Here is a tiny trained network, its code and every weight. The questions are about switching its units off for an input and a target symbol, where a switched-off unit gives its printed mean instead of its output.

import numpy as np


def w(rows, s, z=0):
    codes = np.array(rows[::2]) - 128.0
    scale = np.full(codes.shape[1], s)
    scale[-1] = z or s
    return codes * scale


def f(y):
    return y / 2 * (1 + np.tanh(0.7978845608 * (y + 0.044715 * y**3)))


def softmax(a):
    e = np.exp(a - a.max(-1, keepdims=True))
    return e / e.sum(-1, keepdims=True)


def log_softmax(a):
    a = a - a.max(-1, keepdims=True)
    return a - np.log(np.exp(a).sum(-1, keepdims=True))


def net(x, mask):
    ids = ['αβδεπστψω'.index(c) for c in x.split()]
    T = len(ids)
    res = E[ids] + P[:T]
    u = 0
    for l in range(2):
        r = res
        for j in range(3):
            rows = slice(3 * j, 3 * j + 3)
            q, k, v = (r @ M[l][rows].T for M in (Q, K, V))
            z = softmax(np.where(np.tri(T) > 0, q @ k.T / 3**0.5, -1e9)) @ v
            o = O[l][rows]
            res = res + np.where(mask[u + j], z, o[:, -1]) @ o[:, :-1]
        u += 3
        y = f(res @ A[l][:, :-1].T + A[l][:, -1])
        res = res + np.where(mask[u : u + 4], y, B[l][:, -1]) @ B[l][:, :-1]
        u += 4
    return log_softmax(res[-1] @ U[:, :-1].T + U[:, -1])


Q, K, V, O, A, B = {}, {}, {}, {}, {}, {}
E = w([
[89,122,78],'α',
[108,88,83],'β',
[123,83,116],'δ',
[166,93,172],'ε',
[97,164,69],'π',
[189,114,137],'σ',
[136,105,169],'τ',
[112,168,89],'ψ',
[4,93,151],'ω',
],0.022)
P = w([
[152,143,226],'0',
[107,42,6],'1',
[154,197,123],'2',
[128,138,211],'3',
[120,68,49],'4',
[152,201,117],'5',
[122,135,207],'6',
[131,89,90],'7',
[149,201,113],'8',
[119,132,205],'9',
],0.013)
Q[0] = w([
[208,164,76],'0.h1',
[166,91,119],'0.h1',
[132,138,150],'0.h1',
[123,48,113],'0.h2',
[68,96,189],'0.h2',
[255,105,70],'0.h2',
[105,47,18],'0.h3',
[126,99,90],'0.h3',
[108,129,129],'0.h3',
],0.033)
K[0] = w([
[186,159,95],'0.h1',
[160,113,149],'0.h1',
[135,101,129],'0.h1',
[142,57,132],'0.h2',
[83,112,176],'0.h2',
[254,122,97],'0.h2',
[106,231,194],'0.h3',
[127,161,154],'0.h3',
[111,126,117],'0.h3',
],0.04)
V[0] = w([
[106,116,142],'0.h1',
[132,122,111],'0.h1',
[130,173,165],'0.h1',
[205,130,124],'0.h2',
[70,124,127],'0.h2',
[9,147,193],'0.h2',
[116,131,129],'0.h3',
[133,138,138],'0.h3',
[132,107,110],'0.h3',
],0.012)
O[0] = w([
[185,118,113,168],'0.h1',
[128,116,127,111],'0.h1',
[95,161,147,142],'0.h1',
[60,131,137,47],'0.h2',
[175,128,122,206],'0.h2',
[251,89,104,47],'0.h2',
[131,120,125,140],'0.h3',
[160,120,120,54],'0.h3',
[86,150,144,244],'0.h3',
],0.015,0.0011)
A[0] = w([
[172,111,118,138],'0.n1',
[187,117,176,1],'0.n2',
[112,7,186,58],'0.n3',
[124,201,143,141],'0.n4',
],0.017,0.007)
B[0] = w([
[142,216,119,250],'0.n1',
[61,7,163,246],'0.n2',
[74,165,80,173],'0.n3',
[207,111,145,196],'0.n4',
],0.016,0.014)
Q[1] = w([
[146,108,134],'1.h1',
[137,202,62],'1.h1',
[43,183,134],'1.h1',
[130,60,90],'1.h2',
[121,146,172],'1.h2',
[126,156,190],'1.h2',
[139,44,126],'1.h3',
[101,188,118],'1.h3',
[252,155,115],'1.h3',
],0.029)
K[1] = w([
[131,150,135],'1.h1',
[94,126,31],'1.h1',
[119,4,109],'1.h1',
[96,96,40],'1.h2',
[148,109,168],'1.h2',
[157,103,160],'1.h2',
[165,46,152],'1.h3',
[115,220,112],'1.h3',
[26,73,6],'1.h3',
],0.024)
V[1] = w([
[108,134,101],'1.h1',
[96,56,69],'1.h1',
[107,36,66],'1.h1',
[132,161,16],'1.h2',
[44,65,8],'1.h2',
[145,174,242],'1.h2',
[201,177,250],'1.h3',
[107,89,181],'1.h3',
[160,145,158],'1.h3',
],0.0023)
O[1] = w([
[130,120,125,144],'1.h1',
[9,137,139,228],'1.h1',
[19,143,141,234],'1.h1',
[58,121,179,114],'1.h2',
[3,157,194,251],'1.h2',
[248,112,106,93],'1.h2',
[63,138,199,137],'1.h3',
[103,137,131,189],'1.h3',
[126,131,148,122],'1.h3',
],0.0044,0.0026)
A[1] = w([
[165,252,139,4],'1.n1',
[167,171,113,165],'1.n2',
[91,94,84,11],'1.n3',
[82,190,112,163],'1.n4',
],0.017,0.011)
B[1] = w([
[2,142,125,156],'1.n1',
[195,160,113,163],'1.n2',
[157,161,136,179],'1.n3',
[158,106,117,251],'1.n4',
],0.032,0.016)
U = w([
[146,94,9,79],'α',
[52,67,13,183],'β',
[50,91,82,253],'δ',
[128,172,216,251],'ε',
[148,197,133,105],'π',
[5,109,137,101],'σ',
[215,175,190,6],'τ',
[51,158,79,74],'ψ',
[157,99,190,116],'ω',
],0.011,0.0063)

Each question gives the input, a string of symbols that net reads in full, and the target symbol t.
The units are the heads (3 rows each of Q, K, V and O) and the neurons (one row each of A and B). Each row of codes is followed by its name. A weight is (code - 128) times the scale printed after its matrix; where a second scale follows, it is the last column's (O, A, B and U).
mask holds one flag per unit, layer by layer, with each layer's heads first. A switched-off unit (its flag False) gives its mean, the last column of its rows in O or B, instead of its output. The means were averaged over made-up inputs and are rounded, as every weight is.
A unit's drop is (log p(t) with every unit on - log p(t) with that unit switched off) / (log p(t) with every unit on - log p(t) with every unit switched off).
The circuit of an input: a set's keep is (log p(t) with only the set's units on - log p(t) with every unit switched off) / (log p(t) with every unit on - log p(t) with every unit switched off). Starting from the 12 units with the biggest drops (on a tie, the unit counted first), units are removed one at a time, each time the one whose removal leaves the highest keep (on an exact tie, the one counted first), for as long as the keep stays at least 0.8.
circuit, biggest first: the units of the circuit, biggest drop first
unit that matters most: the unit with the biggest drop
top k neurons: the k neurons with the biggest drops, biggest first
heads that matter: for each layer, one digit per head in row order, 1 if its drop is at least 0.15 and else 0, layers parted by /
drop when u is switched off: that unit's drop, to one decimal
input σ π τ α ω β α σ ψ, target ψ: circuit, biggest first -> (1.n1 0.n2 1.n2 0.n1)
input α β α, target α: top 3 neurons -> (0.n1 0.n2 0.n4)
input α β ψ τ α σ σ β ψ π, target ψ: heads that matter -> 011 / 000
input σ σ α β ψ ψ τ, target σ: circuit, biggest first -> (0.h2 1.n4 0.n2 0.n4)
input β β π δ, target β: top 2 neurons -> (0.n2 0.n3)
input τ σ σ, target σ: unit that matters most -> 0.h2
input σ σ ω ψ δ, target α: circuit, biggest first -> (1.n4 0.n2 0.h2)
input α π τ α σ α σ α τ, target τ: top 4 neurons -> (0.n1 0.n2 0.n3 1.n2)
input α ε ω π π σ ε σ, target β: top 2 neurons -> (0.n2 1.n4)
input π σ ω δ, target ω: top 2 neurons -> (0.n2 1.n1)
input α β ψ β ε, target α: top 4 neurons -> (1.n4 0.n3 0.n1 0.n2)
input σ ψ σ π τ β α ω α ε, target ω: top 2 neurons -> (0.n2 1.n3)
input ψ β π, target π: top 3 neurons -> (0.n1 0.n2 1.n2)
input δ τ α τ α τ α, target τ: circuit, biggest first -> (0.h2 1.n1)
input α τ α π δ σ ψ, target π: unit that matters most -> 1.n2
input ψ ε σ σ σ α σ ω, target α: heads that matter -> 000 / 000
input ω σ ε τ π, target α: top 3 neurons -> (0.n2 1.n4 1.n3)
input σ ψ α α δ τ β β τ, target τ: circuit, biggest first -> (0.n2 1.n2)
input δ α ω τ, target ω: top 3 neurons -> (0.n2 1.n1 1.n3)
input σ α β π ω ω α, target ω: circuit, biggest first -> (0.n2 0.h2)
input σ ψ σ α β σ ψ σ δ β, target α: top 2 neurons -> (0.n2 0.n4)
input π π σ ψ α α δ, target β: top 2 neurons -> (0.n3 1.n2)
input ε ω σ ψ σ σ α τ, target α: unit that matters most -> 0.n1
input σ β τ α ε π, target π: drop when 0.n2 is switched off -> 3.5
